Below are the code and all the weights of a small trained network. Each question names an input and a class and asks about switching units off, where a switched-off unit gives its printed mean instead of its output.

import numpy as np


def w(rows, s, z=0):
    codes = np.array(rows[::2]) - 128.0
    scale = np.full(codes.shape[1], s)
    scale[-1] = z or s
    return codes * scale


def f(y):
    return y / 2 * (1 + np.tanh(0.7978845608 * (y + 0.044715 * y**3)))


def log_softmax(a):
    a = a - a.max(-1, keepdims=True)
    return a - np.log(np.exp(a).sum(-1, keepdims=True))


def net(x, mask):
    res = np.array(x, float).reshape(1, 5) / 4 @ E
    y = f(res @ A[0][:, :-1].T + A[0][:, -1])
    res = res + np.where(mask, y, B[0][:, -1]) @ B[0][:, :-1]
    return log_softmax(res[-1] @ U[:, :-1].T + U[:, -1])


A, B = {}, {}
E = w([
[138,118,127,136,135,134,122,136,133,121],'x0',
[65,119,114,102,189,50,84,97,50,53],'x1',
[92,126,95,108,98,121,236,95,192,62],'x2',
[166,127,161,2,170,97,183,214,153,128],'x3',
[109,133,117,120,128,152,107,137,145,121],'x4',
],0.016)
A[0] = w([
[102,174,134,188,81,169,192,153,166,136,58],'N0',
[57,105,130,152,126,123,124,51,123,77,81],'N1',
[100,112,149,77,184,84,76,97,63,71,35],'N2',
[115,115,101,136,100,102,160,107,141,57,63],'N3',
[136,121,134,66,160,97,184,252,137,88,51],'N4',
[171,150,134,167,36,208,180,141,168,177,29],'N5',
[151,167,143,82,82,134,118,118,159,118,47],'N6',
[155,170,146,88,87,143,156,157,133,124,163],'N7',
[135,123,207,59,152,119,144,162,148,95,12],'N8',
[84,88,85,136,123,96,166,73,132,69,76],'N9',
[92,67,98,95,132,80,160,129,123,91,33],'N10',
[163,133,144,68,158,154,142,152,108,155,151],'N11',
[175,180,160,103,127,135,137,184,155,193,84],'N12',
[114,136,132,114,117,115,196,230,76,95,57],'N13',
[125,92,111,110,108,132,63,130,62,174,14],'N14',
[159,107,172,76,56,172,165,137,143,119,34],'N15',
[118,105,82,86,115,116,185,57,213,102,167],'N16',
[130,182,144,102,166,102,141,145,160,92,22],'N17',
[96,117,143,87,85,126,204,115,194,63,50],'N18',
[126,72,60,96,49,124,186,136,133,91,2],'N19',
[121,125,125,167,141,90,96,92,111,104,59],'N20',
[120,112,93,127,99,137,142,87,116,28,41],'N21',
[102,93,45,150,136,162,136,99,84,109,158],'N22',
[188,117,88,133,108,153,139,93,173,171,212],'N23',
[155,187,199,137,171,170,154,197,137,161,79],'N24',
[153,112,74,176,77,174,99,85,83,167,50],'N25',
[125,120,138,84,133,103,166,207,108,94,218],'N26',
],0.011,0.0073)
B[0] = w([
[128,176,164,181,115,156,105,105,121,117,206],'N0',
[98,146,92,40,128,164,172,83,115,88,238],'N1',
[110,109,239,248,136,64,12,153,128,177,250],'N2',
[136,115,79,52,149,178,215,150,177,165,189],'N3',
[101,152,195,211,117,119,61,111,105,127,246],'N4',
[196,163,162,235,190,138,75,85,66,34,253],'N5',
[67,66,82,96,82,38,113,160,140,120,140],'N6',
[169,120,53,66,111,144,163,126,163,94,186],'N7',
[144,153,186,199,147,143,36,39,87,36,197],'N8',
[183,116,50,63,207,133,187,132,145,181,223],'N9',
[173,123,76,77,194,144,165,118,100,129,181],'N10',
[113,84,94,37,116,158,184,166,169,127,202],'N11',
[153,82,41,66,146,186,208,164,162,176,211],'N12',
[131,139,132,174,110,145,62,125,111,106,181],'N13',
[161,139,185,173,185,159,183,79,79,61,191],'N14',
[105,142,78,47,149,152,108,200,169,165,175],'N15',
[143,99,194,223,138,127,81,94,97,51,243],'N16',
[213,169,93,114,158,185,138,114,77,80,160],'N17',
[159,136,171,211,109,133,36,140,75,136,221],'N18',
[69,83,201,192,58,57,70,147,151,219,177],'N19',
[105,135,57,155,154,163,136,116,146,85,193],'N20',
[164,100,88,49,134,175,206,153,197,143,198],'N21',
[179,137,154,128,145,151,179,140,115,101,219],'N22',
[49,138,197,162,60,117,23,143,128,188,225],'N23',
[127,93,73,62,144,97,178,155,159,158,198],'N24',
[53,111,254,176,60,64,53,181,137,165,243],'N25',
[73,77,164,98,73,128,104,181,164,174,234],'N26',
],0.0075,0.014)
U = w([
[98,109,168,160,101,113,94,186,138,165,95],'0',
[164,141,148,175,169,148,125,92,82,17,216],'1',
[150,114,51,34,143,157,251,190,203,87,3],'2',
],0.012,0.0039)

Each question gives the input, the list of numbers given to net, and the class t.
The units are the neurons (one row each of A and B). Each row of codes is followed by its name. A weight is (code - 128) times the scale printed after its matrix; where a second scale follows, it is the last column's (A, B and U).
mask holds one flag per neuron, in row order. A switched-off neuron (its flag False) gives its mean, the last column of its row in B, instead of its output. The means were averaged over made-up inputs and are rounded, as every weight is.
A unit's drop is (log p(t) with every unit on - log p(t) with that unit switched off) / (log p(t) with every unit on - log p(t) with every unit switched off).
The circuit of an input: a set's keep is (log p(t) with only the set's units on - log p(t) with every unit switched off) / (log p(t) with every unit on - log p(t) with every unit switched off). Starting from the 12 units with the biggest drops (on a tie, the unit counted first), units are removed one at a time, each time the one whose removal leaves the highest keep (on an exact tie, the one counted first), for as long as the keep stays at least 0.8.
circuit, biggest first: the units of the circuit, biggest drop first
unit that matters most: the unit with the biggest drop
k most important neurons: the k neurons with the biggest drops, biggest first
drop when u is switched off: that unit's drop, to one decimal
input [-3,8,-6,6,1], class 0: circuit, biggest first => (N2)
input [-4,8,-2,7,3], class 0: 2 most important neurons => (N26 N2)
input [6,8,-3,5,0], class 0: 2 most important neurons => (N2 N26)
input [7,-6,0,2,2], class 2: 2 most important neurons => (N12 N2)
input [0,6,0,5,-5], class 0: 3 most important neurons => (N26 N2 N5)
input [-5,-1,7,2,-5], class 0: 2 most important neurons => (N19 N26)
input [-4,8,-6,3,3], class 0: 3 most important neurons => (N2 N5 N26)
input [-3,-7,2,-1,-3], class 1: 3 most important neurons => (N5 N26 N2)
input [-3,-8,5,-7,-3], class 1: 2 most important neurons => (N5 N16)
input [6,8,-2,7,-2], class 0: 3 most important neurons => (N26 N2 N5)
input [7,6,-5,1,-8], class 0: 2 most important neurons => (N2 N5)
input [2,5,-2,5,-7], class 0: 2 most important neurons => (N26 N2)
input [-1,8,0,2,6], class 0: 4 most important neurons => (N2 N5 N26 N16)
input [-2,-8,4,-1,-1], class 1: unit that matters most => N5
input [-7,-7,2,-7,-7], class 1: 4 most important neurons => (N5 N26 N2 N0)
input [3,8,4,0,-5], class 2: drop when N21 is switched off => 0.2
input [4,-5,5,8,-4], class 0: drop when N26 is switched off => 0.2
input [2,-3,4,8,7], class 0: drop when N26 is switched off => 0.5
input [8,-1,-5,1,-1], class 2: drop when N2 is switched off => 0.1
